Below are the code and all the weights of a small trained network. Each question names an input and a class and asks about switching units off, where a switched-off unit gives its printed mean instead of its output.

import numpy as np


def w(rows, s, z=0):
    codes = np.array(rows[::2]) - 128.0
    scale = np.full(codes.shape[1], s)
    scale[-1] = z or s
    return codes * scale


def norm(h):
    return h / np.sqrt((h * h).mean(-1, keepdims=True) + 1e-5)


def f(y):
    return y / 2 * (1 + np.tanh(0.7978845608 * (y + 0.044715 * y**3)))


def log_softmax(a):
    a = a - a.max(-1, keepdims=True)
    return a - np.log(np.exp(a).sum(-1, keepdims=True))


def net(x, mask):
    res = np.array(x, float).reshape(1, 6) / 4 @ E
    u = 0
    for l in range(2):
        y = f(norm(res) @ A[l][:, :-1].T + A[l][:, -1])
        res = res + np.where(mask[u : u + 3], y, B[l][:, -1]) @ B[l][:, :-1]
        u += 3
    return log_softmax(norm(res)[-1] @ U[:, :-1].T + U[:, -1])


A, B = {}, {}
E = w([
[112,26,141,155,93,172,25,215,238],'x0',
[59,85,94,126,109,1,110,87,179],'x1',
[223,105,157,69,185,92,135,132,99],'x2',
[183,64,52,127,88,120,235,209,82],'x3',
[127,37,217,75,216,157,177,142,82],'x4',
[111,73,174,245,69,168,145,124,240],'x5',
],0.0089)
A[0] = w([
[87,195,1,187,93,75,126,81,139,210],'0.n0',
[114,31,214,96,165,140,95,125,160,237],'0.n1',
[162,12,10,125,54,15,155,189,180,3],'0.n2',
],0.0086,0.0026)
B[0] = w([
[143,45,149,160,132,143,43,252,140,255],'0.n0',
[192,84,188,149,68,194,126,185,215,242],'0.n1',
[106,158,222,137,143,141,164,36,91,237],'0.n2',
],0.015,0.0063)
A[1] = w([
[82,172,184,184,149,112,82,103,102,254],'1.n0',
[181,106,113,187,78,251,155,157,108,99],'1.n1',
[4,113,159,168,89,59,57,101,230,186],'1.n2',
],0.011,0.0028)
B[1] = w([
[209,54,109,86,113,5,236,85,162,196],'1.n0',
[247,50,195,118,110,83,149,158,124,254],'1.n1',
[173,113,190,66,79,240,148,247,144,235],'1.n2',
],0.013,0.0096)
U = w([
[153,96,176,137,121,151,150,168,162,207],'0',
[115,141,152,120,172,94,164,42,117,141],'1',
[86,129,7,140,132,128,123,144,111,2],'2',
],0.019,0.0036)

Each question gives the input, the list of numbers given to net, and the class t.
The units are the neurons (one row each of A and B). Each row of codes is followed by its name. A weight is (code - 128) times the scale printed after its matrix; where a second scale follows, it is the last column's (A, B and U).
mask holds one flag per neuron, layer by layer. A switched-off neuron (its flag False) gives its mean, the last column of its row in B, instead of its output. The means were averaged over made-up inputs and are rounded, as every weight is.
A unit's drop is (log p(t) with every unit on - log p(t) with that unit switched off) / (log p(t) with every unit on - log p(t) with every unit switched off).
The circuit of an input: a set's keep is (log p(t) with only the set's units on - log p(t) with every unit switched off) / (log p(t) with every unit on - log p(t) with every unit switched off). Starting from all 6 units, units are removed one at a time, each time the one whose removal leaves the highest keep (on an exact tie, the one counted first), for as long as the keep stays at least 0.8.
units of the circuit, in order: the units of the circuit, biggest drop first
top k neurons: the k neurons with the biggest drops, biggest first
k most important neurons of layer l: the k neurons of layer l with the biggest drops, biggest first
drop when u is switched off: that unit's drop, to one decimal
input [-4,-7,-6,-4,0,-4], class 1: most important neuron of layer 1 : (1.n2)
input [-7,-2,-6,5,4,-3], class 1: top 3 neurons : (0.n1; 1.n2; 0.n0)
input [-6,2,8,-2,1,8], class 1: top 2 neurons : (0.n0; 1.n2)
input [-6,7,2,-1,8,-2], class 1: top 3 neurons : (1.n2; 0.n0; 1.n1)
input [-5,6,7,4,5,5], class 1: units of the circuit, in order : (1.n2; 0.n0)
input [-5,0,6,1,7,-6], class 1: units of the circuit, in order : (1.n2; 0.n0)
input [-6,-4,-6,-1,5,1], class 1: units of the circuit, in order : (0.n0; 1.n2)
input [1,7,8,2,-5,-6], class 1: 2 most important neurons of layer 0 : (0.n2; 0.n1)
input [-8,-2,-7,-2,-2,-8], class 2: 2 most important neurons of layer 0 : (0.n1; 0.n2)
input [0,-3,8,6,-1,-7], class 1: drop when 0.n0 is switched off : 0.4
input [-8,3,0,-4,-5,-5], class 2: drop when 1.n1 is switched off : 0.4
input [3,3,6,0,-4,-7], class 1: drop when 0.n2 is switched off : 0.1
